[-208  209  213   50 -153 -102   97   96   40  359 -155  116 -157   34
  225  -29 -413 -265   14 -190  387  128  -22   72   65  -51 -201 -204
  250  231 -145   28 -251 -228  426  138  305 -406  162 -439  182] : (37)
[  91  292 -468  137 -592 -221 -725 -347  140  168 -104 -307 -497  422
  167  768  259  -22 -158  -66 -200 -140   93  118  240 -261  296 -100
  -65  261  -33  178  154  111 -177 -398  -82   86 -112  432 -222] : (50)
[ 163 -120  123  -92   57  110 -293  -35   60  155  -43  280  291    0
  237 -167  118 -198  117 -178  159   96   68   99  274  -97 -133 -426
  -95  572   26  -77  -47   -4  109  201  122 -273  110 -168 -209] : (57)
[ 207  -95  -55  132 -233   28 -551 -360  -91  164 -280   95 -145  375
  -35  464  317 -188 -312 -161   68 -189 -231  380  334 -324  360 -407
 -381  512  303  230   62  248  -50 -270  125   66 -151  139  -59] : (43)
[  66  155 -105  -20 -502 -152 -119  144  275  105  119   97  187  -35
  403  286 -162 -157 -104 -212   43  275  -91 -174   -7  190 -402 -235
   37  408   97 -253  -85  116   17  393 -146 -198   46   91   61] : (58)
[-193  382 -457  326 -136 -120 -263 -376 -271  166 -330 -276 -540  341
 -343  230  102  -87  -64  299 -186 -268 -146   97 -156 -234  306 -187
  -76  115 -155  421   54 -116  107 -405  582  223 -312  214  288] : (34)
[-376  305 -249  285  142  -10  -56  -25  -92 -115    3 -228 -491  122
  -40 -208  -57  -85  129  289 -120 -237  319  -34  -99 -142   30   81
   97 -228 -164  150  171  -13   83 -172  281  -77  -48   93  272] : (50)
[-351  112  619    7   33  152  337  256  103 -248   78  282  163 -238
  421 -452 -581 -182  101 -122  433   56  323  -42   44  184 -434  -47
  144   -5   30 -253  -75  148  212  505  -18 -490  259 -286  165] : (50)
[ 240  -70  -69   61 -213   23 -162  167  253   63  188  297  416  -38
  304  130   87 -174 -167 -183 -124  191  -34  -40  168  -11 -308 -296
 -202  504  337 -314  -42  313  -19  370 -366  -82   57   74   30] : (36)
[ 248 -168  -31   41   39  269  -51  130   85 -389  166  271  532  -33
   96 -139   82 -169 -144   46 -229   79 -107  -41   -4  116 -294 -242
 -337  547  335 -160   20  472 -228  620 -250    6  -31  225  164] : (34)
[-334  343  148  431  136   87   77 -201 -225  102 -141 -106 -494  121
 -137  -36 -348  147 -174   90  -63 -408  446   57   94 -311  169  153
   25 -381  -76  218 -144 -105  320 -453  218  -49   44 -197  375] : (58)
[-377  622  -89  188 -714 -339 -210   36  364  203  -60 -138 -413   64
  514  434 -352  -92  -17 -181  309   97 -110 -147 -141  130 -306  -57
  332   15  -80 -113  -14 -153  287  131   32 -166  177   -2  252] : (43)
[-254   75 -160  198  182   61  334  323   -1 -279  288   33    9  -98
    0 -431 -139 -220   81  306 -305   -1  480 -144  -82    3 -209   96
  -41 -137   68 -218  168  420 -127  195 -145 -160 -137  225  251] : (50)
[-128  374  -49  189 -380  127 -127  106  315 -428   23 -195 -208  178
  266  239 -416   15 -228  -47   11   -9 -238 -177 -296  270 -304  241
  139  146    2  133 -111  156 -102  621 -149 -108  221  122  579] : (38)
[ -81  -32   12  465  284  195  445  270 -100  148  -19  284    6  120
 -421 -310 -165 -283 -326  158 -298 -110  141  172   62 -364  175   50
 -257   51  345   20 -162  509   99  -27 -174  -36 -165 -130  622] : (43)
[  17   60 -184   73 -310  -88  438  243  -56  162  -49   95  126   99
 -270   40 -348 -394 -226   94 -217  292  -91  -54 -154   76  -52 -110
  -82  420   33  -12 -221  427 -144  280   53 -180 -385  174  347] : (38)
[  65   19 -403  159  195  247  -59  -40 -139 -266 -107    6   -5  304
 -496 -334  272 -330  114  500 -496 -163  182  187    3 -255  401  -60
 -287  466  -40  265  206  588 -441   74    3  104 -370  478   39] : (37)
[ 377 -424  461  -83  358  424  -30  -88 -213 -291   98  304  577  -71
  126 -152 -143   34 -273 -187 -100   -8  172   82  311  -34 -266 -258
 -346  455  213  -28 -294  129   14  380  -10 -209  118 -209  -34] : (46)
[-138  464 -462  218 -507 -172 -121   92  253  -40  107 -315 -347  164
  160  381 -238   -2 -141   58 -262   64   20 -283 -242  135 -203  181
  178   25 -116   20  -31   86  -99  171 -108  -41  -23  297  375] : (34)
[ 230 -151   47   97  356  371  -51  152   91 -132   75  453  615  -67
  -19 -539  180 -199   87   86 -195   37   28   44  108 -110 -183 -307
 -277  627  221 -138  -42  311  -14  529 -178  -44   85  -65   98] : (36)
[-263  260  299  186 -210   32  226  377  324   37   15  150 -115   12
  375  -40 -597 -244 -158 -242  372  140 -143  -16  -85   97 -402   84
  278  112   83  -81 -260   41  334  559 -128 -410  367 -423  568] : (37)
[ -22  139   68 -142 -169    2 -364 -234  -17  129 -194   -5 -103  136
  175  -12  -24 -139  240  -68  198  -14  281  103  248  -91  100 -271
   81  415 -310  128   15  -80   -7  -59  300 -311    9   15 -388] : (50)
[ -37  -54  -97  321    7  -37  102   34 -187 -212   79   48   64   24
   61  270  -86 -172 -497   55 -141   20 -550   21 -241   39 -431 -302
 -292  130  494  -27  -95   75  283  315  211  211 -126   -5  694] : (46)
[-269  444 -120  226   -9  109  -68  -82   16 -247   72 -318 -388   70
   73  -92 -344  229   65  178 -231 -238  537 -255 -108   24  -91  321
  204 -271 -340  146  -36  -85  -21  -26   71 -135  115  110  234] : (34)
[-170   73  140  155   96  188  333  220  -10 -649  358   77  301 -256
  244 -272 -361   21 -108  184 -239  -14  302 -275 -188  281 -567   70
 -120 -124  204 -299   36  344  -81  565 -219  -58   27  212  352] : (38)
[-264  359 -328  210 -306 -105 -348 -161   59 -140   26 -392 -631  242
  124  284  -27   55  -27  101 -140 -249  391  -88   15  -65  145  179
   65 -237 -138  139  237  138 -193 -318   49  -83  -80  391   75] : (43)
[-131  306   51  131   48  272  254  117   29 -414  -84   39  201   26
 -131 -399 -427 -133   69  297 -171   64  -97 -128 -368  188 -253   58
   58  377 -184  143 -201  157  -40  731  112  -55    2   55  466] : (46)
[-186 -223  271  109   45   -3  -49   21 -124 -300  250   75  -88 -121
  452  102  -68  -59 -281 -194  229 -156  240   17  207   53 -327 -197
 -238 -280  455 -258  212  225   85  -54   46 -234   39   22  143] : (43)
[ -64 -322  741   94  508  462  494   65 -355 -465   81  439  471 -239
  -16 -567 -409  -69 -219   10   90 -183  383  103  188   19 -234 -142
 -360    7  340 -135 -139  394   77  317   29 -248   18 -216  241] : (34)
[ 160   79 -425   89 -270   13 -526 -341  -96 -420   48 -363 -205  287
   63  543  193   86 -253  135 -414 -158  -33  -46  -34   22    4  -73
 -253  219   51  212  146  177 -340   -1   72  202 -204  577   22] : (46)
[  -9 -249  308  156  338   45  317 -135 -548  253 -108  250  129  -68
 -179  -99 -218 -145 -321  -49   39  -72   56  169  178 -217 -101 -436
 -282   84  213   41 -289 -112  444 -236  543 -124 -199 -378  244] : (38)
[ -52  -85  300 -135  127  158 -191 -245 -215 -154  -63   99   54  -13
  137 -260  -13  -76  205    9  132 -161  602  125  363 -100   97 -253
 -131  179 -141    7  133  134 -106 -143  233 -315  -60   86 -460] : (57)
[ -60 -318  547   75  335  360  385  192 -202 -613  256   85  159 -121
  198 -204 -552   14 -429 -127   43  -69  229  -63   28  193 -443  134
 -181 -182  293  -63 -203  276    1  458   -5 -370  131 -191  497] : (46)
[-175  309 -295   -2 -542 -169   88   42   26  -14 -240  -40 -149  254
 -179   95 -131 -530   99  272  -15  158 -140  114 -171   62  179 -192
    1  536 -138  127  136  485 -304  234  145  -90 -420  479   29] : (37)
[-262  198  274  -38  -92   19  367   75 -145 -121  -46  -90  -69  -66
   93 -161 -701  -91  -16    5  141  141  195 -172 -174  239 -326   31
  218   28 -307   65 -296 -110  138  322  403 -421  -22 -157  267] : (46)
[ 165 -278  345   68  311  420  130  157  -24 -451  150  406  496  -48
   89 -347  -64 -212 -147   34  -97  -76  176  179  231  -80 -178 -151
 -338  396  373 -135  -14  541 -114  526 -353 -123  100  -16   89] : (37)
[ 242  -37 -197  189  -45  236   23  140  108   73 -121  266  224  285
 -395 -140  107 -353 -150  137 -371   37   11  196  124 -267  340  -72
 -307  658  185   97  -70  699 -335  211 -323  -16 -238  239  179] : (43)
[  -6 -326  315   81  243   26  -52  -95 -279   47  117  261  117 -114
  254  -22   65 -117 -203 -180  135 -127  303  179  409 -213 -160 -421
 -315  -14  382 -210   57   83  256 -246  158 -189  -25 -176  -93] : (57)
[-106  255 -575  238 -325 -256 -462 -377 -183  166 -230 -219 -445  327
 -171  415  388 -193  -50  236 -185 -195 -143  141  -17 -232  309 -365
 -220  218   43  223  290   96  -56 -471  407  261 -413  471   14] : (36)
[-137  201 -279   97   21   42   -1  128   76 -266  344 -227 -119  -77
  178 -174 -159  122  108  167 -381  -52  678 -376  -43  109 -263  225
  101 -221 -197 -148  100  127 -205   64 -124 -213    7  279   61] : (58)
[  58 -278   45  115  198  -60 -130 -213 -386  309 -127  239   22   80
  -63   50  259 -294 -170  -43   71 -104   -8  334  339 -364  104 -600
 -364  279  302   18   39   32  280 -382  424  -34 -238 -131  -69] : (50)
[ 133 -192 -157   22   80  114  129  411  191  -86  249  302  438  -64
   83 -346   83 -380   15   43 -205  260   74  -66   35   35 -277 -195
 -171  473  249 -294   57  506 -185  527 -277 -225  -78  125  140] : (57)
[-108  299 -582  129 -162 -201 -394 -390 -236  185 -131 -295 -414  232
 -220  143  316  -51  199  339 -373 -207  425   -5   83 -261  354 -213
  -94   89 -292  190  266   11 -156 -619  396  116 -420  501 -287] : (36)
[ 247  -68   75  -91 -171   76 -169 -209 -151  -22 -142   57  225  134
   22  231 -122 -117 -190  -90  -63  117 -150   79   87   12  -91 -332
 -174  609  -19  140 -240   26  -21  240  246  -98 -123   42  -46] : (46)
[ 285 -447  202  200  628  361  453  171 -358  -61  131  449  641 -115
 -305 -431  -96 -187 -360   93 -396   51   13   98  108 -202 -242 -295
 -455  376  406  -87 -345  264  191  321   31  -12 -138 -277  416] : (46)
[-297  583 -246  344  -52  157   78  361  440 -125   -4  -57 -221  150
   14 -379 -326 -175  188  239 -143   22   -6 -154 -343    3 -164  326
  345  175 -231  107  -91  119   65  599 -206 -129  265  -63  627] : (50)
[ 342 -679  481    6  647  527   90  -76 -437 -526   88  370  595  -46
  -72 -300   17 -100 -411  -51 -101 -126  -53  230  238  -61 -212 -361
 -605  399  499   45 -155  331  -26  392  152  -88  -46 -153  206] : (46)

[-192 -155 -281   23  -36  100  352  -54 -113 -200  217  398  133 -512
  233  -48 -133   34  441  214  423  -70   51  167  229  362  357   85
  -26  446   20   51 -274  240  -73 -100 -122 -164  -90 -334  -29] : <6>
[ -89   81  -37    6   59   81  146  131  -44  -82  102   94   29 -220
  181  -56   41 -101  325   33 -107 -105  176  -50  125  266  -38  -69
  -99  343  -51  106 -307   10  -58  -67 -131  -25  219  -94 -145] : <5>
[ 208   80   96 -169 -275  -74   83  -63   91 -257 -110   13   23  -26
  121  -99  -28  -33   28  -40  148  -78   47  -19   41 -202  -30 -111
  186 -168  153 -138 -200   54 -121  -16  -35   63   84  133 -262] : <5>
[ -34  -27 -244  572 -129 -164   17  361  137   67 -107 -267   78  236
   81  521   97  338    2  215 -104 -276 -220  239   50  346 -202 -160
 -237 -259 -160    2 -258   95  336   -6  231  -10   80  184  143] : <14>
[ 120  -24   26  126    1  -56  -83  106   -9   50   -8 -169 -108  132
  -41   63   26  -67 -158 -173 -112 -127  -10   18 -131  -41  -79  147
 -178  -81   44  -49  153   32  158   46  -32   61   91   44  159] : <12>
[ -58 -181 -173 -331  284 -127  163 -117  -76  -58   25  134 -116 -306
   62 -286  -89 -217   62   13  250  -23  109 -134  -50 -150  201   58
  177  138  118   66   75  201 -143   -5  -98   26  -10 -233    4] : <10>
[ -79   15 -158  351 -128    2  227   12   33  147 -156  -25  129  257
  -82   91   25   58 -179 -162  282 -103  -89   81  -70  389 -220  -69
   43 -169 -101   31 -420    1   61   45   16 -101  215  111  288] : <8>
[-143  100   22   89   78  -75    7  104  219 -130 -211 -248  -31   99
   50  200  298    5   13  110 -119 -174  -12  -71  -38 -220 -123  -53
  -53 -238  -58  143  -24   94   34   95  164  142  140  293   49] : <5>
[-283   60   55  237  270   90  -34  172  109   23  -34 -200  -86   73
  -38  112  337 -139   93  -58 -375 -230  121  -37 -126  -71 -139  110
 -313   72 -135  232  178   64   95   88  -14  146  144   23  232] : <12>
[-283   89   -4   83  118  240  162   -4    3 -140  172  143   47 -294
  152  -22  219 -109  373   65  -39 -118  163   -1   75  211  129  179
 -292  399  -83  188  -90   43  -36  -28 -130  -48  116  -52   71] : <13>
[ 264  -16 -105  170  -90 -132  221   57  -91  269   57   15  -31    1
  137 -149 -256  -75  -78 -280  248  -17    3  -11 -167  544  -28 -118
   -8   76   36 -264 -354  -53   17 -116 -296 -200   42 -200  143] : <8>
[  11  -89 -109   77   50 -147  105  -48   46   94 -155 -114  -63  100
  -55  -27   22  -39 -237 -118  214  -86  -73   -9 -204  -54  -57   32
   65 -252   16  -21   22  109   47   69   22   31   15   42  255] : <5>
[-117   41  -12  246   32   61  -70  227   69 -108   65 -123   -9   11
   76  245  196   40  186   98 -294 -232   35   85   73   60  -50   93
 -335   99  -64  114   35   68  171   10   50   69  134   73   26] : <13>
[ 159   68   67 -285   63 -106   33 -122   86  -83   34  -43  -93 -125
  124 -337  126  -91   98   20 -147 -141  146  -76 -200 -227 -108 -174
   -8 -143   57 -126   14  -73  -79 -137 -123  125   18   73 -262] : <14>
[  19  -14   -7  132  -35 -121   86   35  111   49 -222 -142  -27  225
  -55  -24   35  -82 -189 -199   90 -141    2  -31 -151  -72 -172  -97
  134 -259   26  -25 -101   93  -25   76  -24   72  101   28  141] : <14>
[ 290   18  175  134 -301  -21  -24  139   -6  -75  -28  -57  -52  123
   42   -6 -163 -124  -64 -334  -36 -121   72   59  -27  -29  -40   49
  -20    9  168 -218  -15   75   20   26 -204   41   47 -134  -36] : <12>
[  92  124   80  242 -273  230  224  -50 -135   66  127  148   79  -78
   69  -81  -65  -91   22 -330  211   14   58   81  -56  494  -18  199
 -211  272  -23 -100 -294 -100   28  -21 -271 -177  143  -43  208] : <6>
[ -23 -180   67  -36  183 -137   31   31   54    8 -180  -83 -198   77
  -86 -165  -96 -376 -182 -379  122 -108  127 -147 -182 -373  135  135
  200  -18  202   -9  327  318 -147  166 -202  127  -67 -364  258] : <12>
[  -4   17  -74  361   80 -273  -83  430  266   26 -178 -398  -68  279
  116  357  158  110   78  134 -385 -340  -41   37  -34   -8 -217 -327
 -125 -278  -68  -16  -84  128  169   -8  104  136   55   65  -30] : <8>
[-249 -133 -113  127  183   16   11  354   -5 -185   72   76  -19 -148
  128  140  -51 -162  394   63 -189 -242  197  -17  302   77  142   20
  -45  462   54  220  -51  316  -53   36  -90   55  147 -409  -98] : <13>
[-149  -11   -2   78 -184  234  165   39  -36 -282  172  312  161 -216
   91 -154   30  -21  476   42 -129 -261  244  225  196  108  -49  -83
  -70  348  -11   62 -232  106  -91 -105 -179   72   79 -296 -304] : <6>
[  23 -104 -131   88  235  -94 -203  192  -46   94  121 -200 -131  106
  -94   50  154   49  -30   86 -491 -272   23  104 -138  -73 -248   31
 -338  -83  -82   72  267  -23  305  -53   94  179  134   41    3] : <12>
[  59   -1  -52  -71   83  -70   85   12   -5  -35   68  -23  -83 -208
  157  -62   30  -56  105   43   29  -70   39  -36  -73   35   80   33
 -117   69   27  -41   -2   45   27  -55  -78   -4    0   -7   -5] : <10>
[  84   -9  -19  -34  -95  -86  240 -123   27   14 -147   41   -6   -4
   49 -173 -111 -152 -139 -238  422    9   17  -94 -112   61   42  -21
  233  -91  105 -102 -227   91 -152   40 -145  -71   51  -43  132] : <14>
[-273  -90 -138  180  250   13   -2  143   32  -11  -16  -94  -45   20
  -56  155  191  -46   57   63 -141 -203   27   29  -10  -28  -33  138
 -192   61  -83  240  136  164  126   87   88   93  119  -27  219] : <12>
[ -60  -23  -78 -497 -151   93  443 -450  -77 -313  -67  486  156 -348
   75 -493 -162 -234  107  -92  790  122  159 -142  151  -46  207    2
  551  153  197   45 -473  132 -455    2 -154 -108  160  -75 -186] : <14>
[ 448   11  197 -224 -175 -199  -74  -68   46  -76  -85 -164 -187   56
   50 -198 -107 -154 -239 -269   40  -43   25  -76 -234 -394    3   32
   83 -286  249 -315  212   28  -18    4 -145  114  -63   59  -90] : <6>
[-160  232   23  881   54  -68  -64  553  240  290 -272 -645  -65  445
   65  799  356  136 -186  -79 -342 -190 -222  -12 -134  431 -286   65
 -532 -212 -293  147 -126   -3  411  199  193  -24  230  416  624] : <5>
[  32 -186  -98  -44  163 -117    0  -93  -18   80    7  -52 -131   18
 -119 -206   37  -82 -164 -104  -13 -165   22   67 -283 -234  -50   86
  -54 -178   40  -46  319  104   92   -2  -50  133  -86 -126  159] : <6>
[ -16  -70 -147  164  -64   -8  168   39  -46    8   42   70   40  -97
   71   15  -48   35   64   -9  162 -108  -16  116   -8  244   12   24
  -74   73  -22  -21 -165   93   69  -30  -56  -54   26  -98   99] : <10>
[ 240  -92 -110  149 -110 -188  -35  -23   27  102  -17 -194  -77  125
  -32   54   32  177 -261   -1   30 -154 -180  186 -275  -49 -122   37
 -183 -410    2 -208  162   -1  280  -44   81   57 -101  172  150] : <10>
[ 442  -21  -81  -56 -432    4  161  -85 -226   33  209  279  124  -38
   61 -370 -342   60   23 -205  157  -74   80  197    7  446 -221 -195
   77   78   92 -331 -496 -177   11 -240 -262 -114  167 -150 -343] : <14>
[-196  -62 -181   11  314  -66  -34  116   24  -58   15 -133  -97 -108
   61  227  171  -33   41  191   -6  -92  -48 -100   54  -20  143  234
 -206   76  -25  233  136  144  134   79  165   10  146  150  199] : <13>
[ 264  -71   14  298 -268 -179  -55  207  100   16  -66 -177  -32  227
   26   69  -71  119  -66 -109 -200 -294  -31  233 -135  -45 -217 -201
  -70 -292   50 -263   10   90  168  -61  -64  130  -87 -110  -84] : <5>
[ -69   68  -55  132  -72    8   55  211   64 -191    2  -41   53  -92
  170  214  102   73  263  178 -126 -176   33   58  179  107  -44  -71
 -125   95  -42   89 -230   88   62  -15   66   38  154   83 -147] : <10>
[ -72  132  221   63  -19   37   19  -30  191 -151 -212 -197  -90   94
   21  115  217 -209 -127 -215  116  -46   21 -160 -107 -301   97  251
  -49 -128   92   58  157  128  -66  195  -19   66   71  218  277] : <13>
[ -79  107   26   38  175 -162  -31   87  240  -20 -252 -348  -98  196
   14  133  310  -40 -115   46 -156 -165  -19 -152 -162 -261 -189  -98
  -30 -361  -51  106   27   37   40   89  153  153  155  340   98] : <14>
[-169   27   39  105  217    0 -161  188  137 -106  -18 -228 -102   83
   -3  162  308  -64   94   76 -410 -259   80  -33  -32 -236  -93   96
 -278  -28  -43  184  248   90  125   61   88  184  148  120   44] : <13>
[  11  -63   78 -138   15  118   57 -231  -87   -9   36  140  -43   32
 -166 -400    5 -268 -146 -360  100  -80  171  -28 -185 -159  -64  204
   42   43  106    1  140   14 -101   37 -210   68  125 -135  111] : <13>
[  84   78   20  -59  -59  -38  211 -186   13   76 -159  -21  -16   53
   -2 -172   -6 -163 -252 -279  399   65   -8 -154 -184   82  -47   60
  152 -146   52  -51 -223  -30 -107   68  -99  -81  160  162  223] : <14>
[-173   89  -85   19  203 -174   76  142  243 -109 -230 -242  -38   50
  137  221  243  -23   75  193   10 -136  -19 -177   30 -110  -20 -156
   55 -192  -34  161 -175  127  -38   71  162   58  159  265   31] : <8>
[-373  -83 -197   20  302   53  154   23  -12  -67  -34   52    3 -150
  -19   55  167 -106  121  108   98 -102   58  -55   64   23   58  142
  -35  176  -84  331  -32  186  -13   98   86   30  170  -30  201] : <6>
